Each row, then the band of its hidden value
[148, -273, -153, -3, 47, 51, 79, 150, 165, -333, 70, -14, 428, -31, -68, -32, -181, 300, -151, -186, -113, 252, 248, 61, 65, 12, -36, -7, -323, 80, -88, 234, 6, -116, 256, 280, 384, -177, 83, -228, 103]
Y
[89, -153, -127, 18, 24, 5, 58, -6, 180, -58, 9, -48, 199, -48, -36, 37, -81, 196, -69, -74, -72, 126, 115, -24, -84, -21, -78, 49, -172, -34, -86, 123, 66, 7, -23, 138, 340, -138, -23, -133, 7]
G
[189, -167, -6, 51, 59, -66, 298, 132, 242, -263, 79, -188, 79, 129, 23, -115, 161, 10, -20, -207, -247, -85, 30, 22, 84, 90, -117, 208, 139, 184, -137, -103, -46, 315, 140, 21, 117, -57, -25, -200, 215]
T
[124, 20, -112, 114, 79, -140, 94, -169, 160, 9, -4, -233, 83, -140, 74, -56, 158, 54, 29, -71, -61, -118, -109, -58, -41, -64, -90, 177, -18, -8, -82, -114, 45, 207, -200, 28, 103, -50, -147, -92, 27]
L
[-127, -149, -63, -123, -41, 203, 31, 182, 131, -201, 20, 40, 405, 12, -53, -134, -177, 162, -140, -67, -1, 323, 200, 67, 171, -46, 51, -23, -165, 129, -78, 217, 60, -194, 60, 274, 390, -160, 247, -160, -36]
Q
[22, -47, -8, 52, 32, -108, 9, -81, 145, 178, -81, 35, -185, -17, 36, 145, 66, -19, 14, 37, -81, -39, -10, -68, -210, -22, -108, 59, 60, -185, -40, -47, 2, 89, -190, -49, 154, -22, -45, -63, -13]
R
[46, 21, 148, 64, 38, -34, 2, -70, -26, 196, -73, 44, -196, 102, 26, 104, -1, -313, -47, 3, -84, -39, -59, -144, -102, -51, 9, 58, 21, -123, 21, 105, 89, 73, -181, -46, 97, -91, 33, -70, -40]
H
[121, 143, 0, 101, 3, -113, 32, -39, -100, 272, -123, -32, -270, -67, -15, 172, 8, -17, 61, 184, 114, -145, -50, 15, -94, 46, -44, 57, -128, -226, 22, 42, -3, -77, -92, 38, 41, -3, -44, -57, -126]
A
[32, 3, -62, 120, 62, -162, -1, -161, 154, 143, -78, -100, -117, -77, 85, 74, 145, 12, 69, 60, -6, -114, -72, -62, -172, -61, -77, 110, 31, -136, -76, -106, 9, 110, -244, -31, 112, -25, -102, -40, -20]
C
[-7, -70, 157, 1, -101, -17, 6, -1, -44, 236, -108, 154, -292, 86, -26, 176, -49, -250, -131, -1, -132, 41, -34, -95, -151, -25, -21, -66, 65, -172, 90, 125, -7, 39, -132, -77, 113, -60, 58, -39, -104]
T
[-127, 6, -465, 84, -68, -238, 43, -262, 137, -207, 127, -91, 424, -442, 3, -201, 100, 107, -64, -281, -123, 207, -93, -78, 177, 11, -150, -54, -176, 227, -51, -258, -16, 221, -7, 108, 17, -64, -383, -35, 126]
R
[-130, 157, 41, -179, 135, 202, -212, 308, 45, -340, 119, 349, 306, 26, -132, -81, -279, 37, -80, 0, 82, 244, 298, 89, 261, -62, 154, -27, -103, 5, -47, 314, 114, -388, 250, 387, 61, -81, 359, -366, 41]
N
[67, -276, -430, 106, -432, -113, 139, -150, 7, -149, 68, -86, 262, -234, -42, -13, -117, 194, -215, -44, 4, 95, -55, -30, -44, 59, 14, -51, -399, 360, -12, 250, -46, -152, 71, 70, 190, -169, -267, 86, -199]
H
[0, 20, 30, 94, -33, -5, -94, -132, 33, 179, 4, -20, -127, 67, -29, 64, 1, -112, 60, 145, 97, -39, -7, -54, -171, -108, 40, 5, 27, -120, 31, 69, 140, 104, -242, -17, 91, -153, -81, 21, -167]
T
[-14, -40, 50, 3, 71, -9, -79, -19, 96, 127, 6, 134, -204, 112, -4, 106, 6, -123, 37, 100, -35, -9, 61, -5, -169, -18, -49, 5, 135, -152, 21, -4, 34, 54, -152, -62, 46, -68, 66, -82, -10]
A
[90, -54, 34, -69, 55, 39, 36, 114, 169, -25, 3, 168, -88, 113, -83, 139, -103, 12, -100, -91, -170, 71, 133, -78, -136, 33, -108, 58, 60, -114, -44, 174, 82, 48, 32, 52, 205, -80, 64, -239, 72]
S
[217, -91, 82, -21, 116, 58, 309, 122, 93, -62, -4, -275, -76, 181, 116, -178, 208, -62, -5, -60, -147, -179, -74, 129, 113, 95, -136, 239, 218, 163, 16, -132, -69, 242, -93, -76, 30, -20, 218, -170, 122]
H
[134, 75, 126, -3, -77, -7, 157, 120, -172, 304, -180, 94, -383, 89, -70, 239, -103, -160, -100, 68, -43, -36, -21, -48, -66, 145, -82, 17, -95, -192, 69, 205, -8, -89, 20, 5, 139, -16, 83, -114, -92]
Y
[22, 51, 14, -31, -534, 65, 190, 189, -210, 133, -90, 124, -313, 67, -196, 146, -183, -58, -194, 132, 94, -21, -41, -12, -4, 130, 71, -66, -85, 116, 104, 396, 3, -158, 147, 57, 75, -69, -56, 13, -358]
T
[235, 75, 70, 5, 111, 6, 210, 33, -1, 263, -142, -141, -249, 83, 31, 130, 26, -37, -6, 76, -37, -173, -62, -22, -88, 104, -138, 225, -29, -148, -38, 88, 47, 9, -165, -13, 185, -18, 117, -172, -15]
S
[219, -8, -73, 85, -24, -146, 85, -110, -23, 68, -78, -91, -74, -163, 18, 92, 18, 30, -140, -110, -114, -76, -118, -65, -84, -9, -101, 47, -142, -89, 59, 86, -33, 56, -73, 19, 67, -33, -98, -123, -30]
T
[-218, -9, 38, -17, -201, 6, -43, -21, 13, 231, -93, 160, -207, 23, -40, 92, -21, -152, -46, 102, 18, 117, -12, -62, -104, -40, 6, -106, 98, -93, 44, 36, 20, 12, -184, -33, 135, -62, -4, 54, -183]
C
[28, 225, 158, -51, 8, 30, 295, 90, -153, 273, -222, -45, -128, 42, 13, 78, -66, -379, -170, -93, -124, -5, -156, -218, 198, 131, -27, 222, -148, -5, -120, 227, 100, -117, -76, 95, 256, -7, 167, -207, 4]
Q
[-182, 51, 10, -91, 69, 62, -55, 38, 162, 8, 65, 172, -70, 129, 46, -49, 38, -219, 56, 124, -8, -15, 39, -8, 8, 5, 17, 127, 231, 77, -92, -29, 65, -63, -177, -30, -11, -25, 196, -129, 29]
R
[206, -135, 36, 54, 76, -61, 76, 25, 152, 12, -24, 5, -133, 100, -14, 148, 0, 26, -52, -68, -162, -46, 66, -52, -198, 13, -113, 84, 18, -137, -32, 91, 18, 128, -11, -8, 184, -83, -11, -168, 66]
T
[-34, 108, -112, 99, 77, -141, -11, -124, 89, 82, 4, -134, -32, -146, 96, -80, 202, 21, 175, 164, 116, -159, -79, 94, 18, -34, -35, 120, 54, -38, -46, -258, -39, 59, -213, 12, -73, 27, -51, -18, -37]
L
[-151, 157, -3, -71, 77, 114, -154, 31, 138, 3, 41, 177, 6, 101, -81, 8, -96, -62, 37, 75, 87, 119, 130, -77, -38, -65, 18, 26, 97, -67, -57, 133, 219, -17, -120, 116, 127, -130, 73, -167, -28]
C
[0, -74, -6, 86, 32, -136, -25, -72, 73, 146, -29, 20, -207, -17, 61, 80, 124, -66, 82, 125, -18, -89, -17, 63, -136, -9, -61, 6, 94, -145, 20, -166, -96, 70, -153, -84, -15, 2, -10, -3, -23]
A
[-143, -240, -436, 93, -79, -259, -10, -83, 144, -153, 9, 117, 377, -408, -6, 53, -68, 296, -67, -115, -79, 328, 139, 33, 37, 71, -108, -163, -428, 17, -128, -109, -182, -197, 200, 207, 265, -30, -201, -22, 94]
Q
[-27, 8, 72, -19, 66, -16, 103, -23, 57, 230, -91, 13, -178, 71, 78, 65, 60, -237, -10, 56, -96, -53, -69, -69, -46, 42, -66, 147, 81, -63, -68, -22, 16, 0, -231, -68, 133, -9, 138, -91, 10]
L
[-47, -32, -48, 68, 48, -108, 56, -78, 183, 118, -35, -76, -151, 26, 94, 7, 190, -49, 120, 112, -9, -113, -43, 10, -108, 9, -86, 128, 164, -34, -92, -200, -29, 134, -221, -83, 66, -7, -21, -20, 16]
C
[22, 297, -121, 63, 29, -80, 31, -46, -102, 186, -58, -104, -98, -177, -4, -9, 61, 52, 141, 221, 234, -140, -74, 94, 98, 59, -37, 100, -119, -89, 3, -84, 22, -96, -111, 115, -58, 26, -40, -65, -120]
G
[-133, 53, -190, 148, -35, -259, -148, -230, 67, 133, -41, 41, -44, -296, 57, 63, 119, 37, 94, 109, 82, -11, -66, -11, -107, -87, -30, -60, -74, -157, -12, -207, -70, -2, -184, 21, -26, 20, -213, 56, -86]
Q
[60, -29, -25, 25, 139, 16, 141, -6, 264, 45, 56, -184, -105, 192, 100, -78, 205, -26, 195, 180, 25, -232, -3, 68, -84, 49, -81, 303, 251, 84, -157, -166, 60, 162, -247, -91, 74, -45, 86, -90, 49]
L
[-31, 66, -84, -54, -40, -62, 199, 88, -58, -124, 5, -130, 75, -204, 62, -268, 194, -14, -68, -128, -97, -4, -137, 200, 364, 84, -108, 11, 109, 180, 110, -294, -218, 123, 34, 47, -181, 96, 101, -118, 70]
N
[-239, -13, -13, -50, 38, -14, -42, -4, 147, 80, 18, 149, -130, 83, 99, -38, 114, -234, 87, 165, -6, -21, 0, 31, -7, 22, -2, 83, 238, 58, -83, -159, -39, -61, -214, -90, -30, 16, 177, -42, 22]
Q
[-161, 66, 73, -163, 29, 144, -218, 232, 54, -151, 105, 456, -60, 144, -135, 45, -200, -106, -58, 54, 1, 188, 246, 50, 30, -9, 56, -116, 137, -61, 60, 197, 66, -183, 139, 129, -44, -67, 247, -240, 15]
T
[32, -115, -139, 86, 4, -189, 126, -92, 180, -8, -9, -51, 48, -135, 26, 34, 103, 23, -31, -153, -197, 39, -26, -75, -56, 30, -149, 56, -30, -20, -94, -148, -50, 200, -33, 6, 161, -28, -182, -74, 107]
L
[81, -25, -200, 44, -273, -112, 99, -113, 16, 61, -53, -9, -27, -203, -49, 102, -59, 95, -182, -55, -52, -8, -109, -112, -116, 12, -58, 19, -172, 52, 10, 191, 11, -32, -68, 37, 140, -59, -201, -36, -169]
L
[-86, -129, -256, 17, 3, -168, 129, 121, 226, -376, 154, 68, 288, -155, -28, -139, 84, 123, 8, -190, -177, 149, 134, 100, 224, 131, -109, 4, -19, 204, -149, -244, -155, 94, 317, 148, 18, 12, -108, -162, 252]
S
[-273, 174, 64, -194, 72, 169, -365, 296, -46, -348, 139, 564, 204, 2, -120, -78, -288, -118, -99, 35, 91, 293, 291, 105, 273, -92, 210, -173, -29, 6, 70, 275, 41, -463, 268, 329, -137, -40, 394, -310, 16]
H
[125, -71, -29, 76, -60, -178, 28, -93, -24, 146, -111, 37, -185, -158, 21, 168, 18, -12, -132, -61, -137, -31, -87, -43, -149, -11, -100, -41, -88, -184, 85, 27, -110, 19, -77, -30, 56, 6, -72, -68, -48]
A
[-132, -140, -19, -26, -230, 102, 33, -28, 28, 137, 9, 34, -18, 85, -64, -3, -73, -110, -77, 74, 10, 144, 15, -20, -64, -29, 27, -74, 25, 68, 41, 113, 73, 46, -173, -22, 207, -169, 3, 69, -200]
N
[70, 93, 89, 111, 39, -4, -40, -130, 21, 175, -7, -69, -146, 127, -1, 53, 20, -219, 66, 108, 67, -116, -46, -126, -141, -95, 46, 112, 30, -90, -11, 111, 202, 135, -248, -19, 86, -155, -66, -35, -112]
H
[-236, 129, 54, -181, 3, 135, -130, 181, 124, -119, 88, 355, -60, 134, -43, -47, -77, -188, -23, 89, 4, 70, 119, 9, 79, -8, 69, 46, 254, 80, -40, 110, 76, -168, -19, 70, -69, -11, 268, -216, 5]
R
[-44, 9, -117, 66, 89, -49, -188, 42, 78, -123, 85, 165, 127, -63, -81, 42, -101, 135, 97, 101, 126, 132, 227, 86, -13, -37, 28, -91, -161, -127, -24, 34, 37, -122, 129, 208, 73, -101, -25, -114, 6]
Y
[-45, 60, -135, 50, 53, -76, 45, 40, 257, -139, 84, -43, -1, 50, 24, -71, 146, 74, 177, 127, 80, -133, 63, 52, 3, 46, -30, 196, 147, 112, -191, -132, 32, 62, -15, 54, 9, -20, -45, -122, 66]
C
[-69, -171, -273, 87, -104, -224, 25, -189, 120, 68, -20, 78, 90, -268, -13, 112, -6, 63, -96, -147, -175, 201, -4, -109, -122, 31, -160, -111, -188, -60, -35, -96, -66, 88, -39, 10, 208, -58, -272, 12, 35]
L
[19, 147, -16, 63, 72, -44, 58, -82, 50, 268, -109, -89, -201, 41, 32, 96, 61, -82, 102, 166, 98, -118, -56, -76, -107, 34, -64, 167, -3, -123, -96, 7, 112, 16, -243, -4, 152, -51, -16, -67, -62]
C
[170, 95, 129, 85, 83, -21, 104, -36, -60, 218, -106, -93, -188, 107, 26, 108, -1, -230, -10, 47, -17, -133, -74, -118, -61, 10, -9, 169, -79, -115, -29, 153, 117, 25, -151, 11, 144, -86, 45, -117, -41]
H
[113, 4, 162, -140, 155, 162, 167, 89, 182, -96, 27, -37, 33, 249, 93, -93, 6, -306, -163, -130, -233, -124, -69, -145, 59, -14, 13, 368, 197, 197, -150, 241, 158, -4, -201, -16, 139, -75, 346, -328, 116]
G
[81, -84, 148, -119, 87, 171, -6, 200, 84, -91, 0, 170, 32, 180, -89, 61, -188, -31, -174, -122, -151, 174, 181, -29, -21, -30, -21, -2, 10, -97, 26, 294, 98, -38, 62, 134, 248, -136, 254, -277, 45]
T
